[[-.43,-.39,.20,.54,.58,.04,-.10,.14,.46,-.26],
[-.33,-.22,.36,.42,-.01,-.48,-.49,.34,.08,-.25]]
=>
[[-.33,-.22,.36,.42,-.01,-.48,-.49,.34,.08,-.25]]

[[-.03,.22,-.01,-.08,.21,.00,.45],
[.07,-.11,-.07,.18,.01,-.22,.09],
[-.15,.13,.19,-.15,.04,-.01,-.18]]
=>
[[.07,-.11,-.07,.18,.01,-.22,.09]]

[[-.18,-.29,-.01,.00,-.14,-.13,.23],
[-.19,-.16,-.12,.04,-.17,-.10,.23],
[-.57,-.16,-.14,.04,-.07,-.10,.23],
[-.35,-.16,-.14,-.06,-.17,-.10,.23],
[-.32,-.16,-.14,.04,-.17,.07,.23],
[.03,-.16,-.14,.04,-.17,-.03,.23],
[-.09,-.16,-.14,.11,-.23,-.03,.23]]
=>
[[-.19,-.16,-.12,.04,-.17,-.10,.23],
[-.35,-.16,-.14,-.06,-.17,-.10,.23],
[.03,-.16,-.14,.04,-.17,-.03,.23]]

[[.05,-.16,-.03,.29,.15,-.11],
[.20,-.09,-.01,.28,.16,.14],
[.42,-.28,.17,.29,-.06,-.02],
[.08,-.05,.18,-.32,-.01,-.34],
[.30,-.20,.08,.18,.10,-.17],
[-.36,.15,-.14,.05,.35,-.11],
[.18,.08,.14,.40,-.12,.02],
[-.07,.35,-.20,-.20,-.10,.14]]
=>
[[.20,-.09,-.01,.28,.16,.14],
[.08,-.05,.18,-.32,-.01,-.34],
[-.36,.15,-.14,.05,.35,-.11],
[-.07,.35,-.20,-.20,-.10,.14]]

[[.10,.02,-.15,-.13,.00,.05,-.01,-.12],
[-.22,.15,.11,.51,.14,-.44,-.01,.46],
[-.08,-.01,.10,.29,.02,-.25,-.02,.22],
[-.05,.02,.13,.36,-.06,-.25,.01,.32],
[.14,-.05,-.23,-.44,-.03,.36,.06,-.26]]
=>
[[-.22,.15,.11,.51,.14,-.44,-.01,.46],
[-.05,.02,.13,.36,-.06,-.25,.01,.32]]

[[-.06,.19,.03,-.18,-.06,-.02],
[.07,.17,.20,-.28,-.28,-.25],
[.11,.08,.23,-.21,-.29,-.29],
[.00,-.02,-.01,.02,.03,.02],
[.03,-.45,-.15,.46,.28,.17],
[-.04,-.17,-.15,.24,.22,.18],
[-.03,.28,.07,-.27,-.15,-.08],
[.05,.10,.14,-.18,-.19,-.18],
[.06,-.08,.06,.02,-.06,-.08],
[-.01,-.24,-.12,.27,.21,.15]]
=>
[[.07,.17,.20,-.28,-.28,-.25],
[.00,-.02,-.01,.02,.03,.02],
[-.04,-.17,-.15,.24,.22,.18],
[.05,.10,.14,-.18,-.19,-.18],
[-.01,-.24,-.12,.27,.21,.15]]
